Below is a small trained network, with its code and all its weights. Each question gives an input and a class and asks what happens when units are switched off, that is, made to give their printed mean instead of their output.

import numpy as np


def w(rows, s, z=0):
    codes = np.array(rows[::2]) - 128.0
    scale = np.full(codes.shape[1], s)
    scale[-1] = z or s
    return codes * scale


def f(y):
    return y / 2 * (1 + np.tanh(0.7978845608 * (y + 0.044715 * y**3)))


def log_softmax(a):
    a = a - a.max(-1, keepdims=True)
    return a - np.log(np.exp(a).sum(-1, keepdims=True))


def net(x, mask):
    res = np.array(x, float).reshape(1, 5) / 4 @ E
    y = f(res @ A[0][:, :-1].T + A[0][:, -1])
    res = res + np.where(mask, y, B[0][:, -1]) @ B[0][:, :-1]
    return log_softmax(res[-1] @ U[:, :-1].T + U[:, -1])


A, B = {}, {}
E = w([
[129,131,129,128],'x0',
[128,128,128,129],'x1',
[130,91,197,174],'x2',
[255,74,97,147],'x3',
[132,123,128,127],'x4',
],0.013)
A[0] = w([
[249,171,132,151,28],'n1',
[158,105,99,139,2],'n2',
[147,112,231,178,26],'n3',
[132,79,199,180,90],'n4',
[135,127,88,83,175],'n5',
[174,83,143,113,154],'n6',
],0.011,0.0042)
B[0] = w([
[142,152,194,127,253],'n1',
[57,252,127,57,150],'n2',
[111,194,40,171,199],'n3',
[172,150,78,146,205],'n4',
[180,113,100,144,192],'n5',
[93,117,186,139,212],'n6',
],0.013,0.006)
U = w([
[129,196,243,103,46],'0',
[203,158,6,135,2],'1',
[155,71,143,125,221],'2',
[154,46,148,133,228],'3',
],0.012,0.0073)

Each question gives the input, the list of numbers given to net, and the class t.
The units are the neurons (one row each of A and B). Each row of codes is followed by its name. A weight is (code - 128) times the scale printed after its matrix; where a second scale follows, it is the last column's (A, B and U).
mask holds one flag per neuron, in row order. A switched-off neuron (its flag False) gives its mean, the last column of its row in B, instead of its output. The means were averaged over made-up inputs and are rounded, as every weight is.
A unit's drop is (log p(t) with every unit on - log p(t) with that unit switched off) / (log p(t) with every unit on - log p(t) with every unit switched off).
The circuit of an input: a set's keep is (log p(t) with only the set's units on - log p(t) with every unit switched off) / (log p(t) with every unit on - log p(t) with every unit switched off). Starting from all 6 units, units are removed one at a time, each time the one whose removal leaves the highest keep (on an exact tie, the one counted first), for as long as the keep stays at least 0.8.
circuit, biggest first: the units of the circuit, biggest drop first
unit that matters most: the unit with the biggest drop
k most important neurons: the k neurons with the biggest drops, biggest first
drop of u: that unit's drop, to one decimal
input [7,8,-5,5,-2], class 2: circuit, biggest first -> n3; n1
input [5,6,-8,-6,-2], class 1: unit that matters most -> n1
input [-7,5,-2,-6,-4], class 2: circuit, biggest first -> n1; n2
input [-3,7,5,5,-2], class 0: circuit, biggest first -> n1; n6
input [6,3,-5,5,-4], class 2: circuit, biggest first -> n3; n1
input [3,-6,5,-1,1], class 1: circuit, biggest first -> n3; n4
input [-3,5,-3,-3,-5], class 3: circuit, biggest first -> n3; n2; n1
input [3,1,1,-4,-7], class 3: 2 most important neurons -> n1; n2
input [8,4,-4,-4,2], class 2: circuit, biggest first -> n3; n1; n2
input [-2,8,-4,4,-7], class 3: circuit, biggest first -> n3; n4
input [7,8,-3,-6,7], class 2: circuit, biggest first -> n1; n2
input [0,-6,6,-3,2], class 1: circuit, biggest first -> n3; n4
input [-4,-2,-5,8,-7], class 0: circuit, biggest first -> n1; n2
input [-4,-2,8,4,4], class 1: circuit, biggest first -> n3
input [1,6,2,4,0], class 0: 4 most important neurons -> n1; n6; n5; n2
input [3,-5,0,-5,-7], class 3: 3 most important neurons -> n1; n2; n6
input [8,-1,-6,7,6], class 2: 2 most important neurons -> n5; n3
input [-1,-4,5,-4,-8], class 3: 2 most important neurons -> n1; n2
input [-7,3,7,3,-3], class 1: 2 most important neurons -> n3; n4
input [-5,0,6,1,-5], class 1: drop of n3 -> 0.5
input [5,-2,5,7,3], class 0: drop of n3 -> 0.0
input [7,3,7,0,-7], class 1: drop of n4 -> 0.1
input [-6,-8,7,2,0], class 1: drop of n4 -> 0.3
